Below is a small trained network, with its code and all its weights. Each question gives an input and a class and asks what happens when units are switched off, that is, made to give their printed mean instead of their output.

import numpy as np


def w(rows, s, z=0):
    codes = np.array(rows[::2]) - 128.0
    scale = np.full(codes.shape[1], s)
    scale[-1] = z or s
    return codes * scale


def f(y):
    return np.maximum(y, 0)


def log_softmax(a):
    a = a - a.max(-1, keepdims=True)
    return a - np.log(np.exp(a).sum(-1, keepdims=True))


def net(x, mask):
    res = np.array(x, float).reshape(1, 2) / 4 @ E
    y = f(res @ A[0][:, :-1].T + A[0][:, -1])
    res = res + np.where(mask, y, B[0][:, -1]) @ B[0][:, :-1]
    return log_softmax(res[-1] @ U[:, :-1].T + U[:, -1])


A, B = {}, {}
E = w([
[78,87,109,178,162,33,208,139],'x0',
[123,117,162,81,122,132,144,5],'x1',
],0.018)
A[0] = w([
[133,171,57,195,83,110,83,229,53],'neuron 0',
[123,111,164,140,140,127,144,45,76],'neuron 1',
[131,157,144,116,110,95,125,71,173],'neuron 2',
[147,142,91,138,85,148,180,162,254],'neuron 3',
[124,111,154,86,65,84,134,78,73],'neuron 4',
[90,26,131,186,234,107,219,125,99],'neuron 5',
[127,177,110,159,162,110,109,210,116],'neuron 6',
[2,139,129,208,173,162,207,116,79],'neuron 7',
[162,166,170,118,106,195,51,129,87],'neuron 8',
],0.0094,0.012)
B[0] = w([
[182,104,43,110,26,117,217,75,205],'neuron 0',
[191,59,139,79,54,116,133,22,173],'neuron 1',
[142,93,85,97,183,11,120,153,185],'neuron 2',
[109,99,191,111,226,36,5,196,219],'neuron 3',
[190,73,50,104,87,114,220,71,161],'neuron 4',
[91,168,171,197,136,212,161,119,250],'neuron 5',
[152,65,90,112,75,95,102,99,195],'neuron 6',
[133,204,89,191,102,181,175,102,198],'neuron 7',
[123,197,181,147,128,224,188,116,200],'neuron 8',
],0.011,0.017)
U = w([
[143,11,72,133,76,82,142,137,63],'0',
[64,231,163,205,140,203,144,149,58],'1',
[50,75,173,134,242,29,52,180,254],'2',
],0.013,0.0064)

Each question gives the input, the list of numbers given to net, and the class t.
The units are the neurons (one row each of A and B). Each row of codes is followed by its name. A weight is (code - 128) times the scale printed after its matrix; where a second scale follows, it is the last column's (A, B and U).
mask holds one flag per neuron, in row order. A switched-off neuron (its flag False) gives its mean, the last column of its row in B, instead of its output. The means were averaged over made-up inputs and are rounded, as every weight is.
A unit's drop is (log p(t) with every unit on - log p(t) with that unit switched off) / (log p(t) with every unit on - log p(t) with every unit switched off).
The circuit of an input: a set's keep is (log p(t) with only the set's units on - log p(t) with every unit switched off) / (log p(t) with every unit on - log p(t) with every unit switched off). Starting from all 9 units, units are removed one at a time, each time the one whose removal leaves the highest keep (on an exact tie, the one counted first), for as long as the keep stays at least 0.8.
units of the circuit, in order: the units of the circuit, biggest drop first
most important unit: the unit with the biggest drop
top k neurons: the k neurons with the biggest drops, biggest first
drop when u is switched off: that unit's drop, to one decimal
input [2,2], class 2: units of the circuit, in order : neuron 0
input [4,-3], class 1: top 4 neurons : neuron 5; neuron 2; neuron 7; neuron 1
input [-2,3], class 2: units of the circuit, in order : neuron 0; neuron 7
input [-1,3], class 2: top 2 neurons : neuron 0; neuron 6
input [-6,-6], class 0: top 3 neurons : neuron 0; neuron 5; neuron 6
input [-7,7], class 0: top 2 neurons : neuron 5; neuron 2
input [-6,-7], class 0: top 2 neurons : neuron 0; neuron 5
input [-2,-3], class 2: units of the circuit, in order : neuron 3; neuron 7
input [-8,-8], class 0: top 3 neurons : neuron 0; neuron 6; neuron 5
input [-7,8], class 0: top 3 neurons : neuron 5; neuron 2; neuron 4
input [1,3], class 2: top 3 neurons : neuron 0; neuron 6; neuron 7
input [8,-6], class 1: top 2 neurons : neuron 5; neuron 7
input [-5,5], class 0: top 3 neurons : neuron 5; neuron 2; neuron 7
input [-2,-1], class 2: most important unit : neuron 5
input [-7,-7], class 0: drop when neuron 0 is switched off : 1.7
input [-4,-5], class 0: drop when neuron 5 is switched off : 0.8
input [-2,2], class 2: drop when neuron 0 is switched off : 0.2
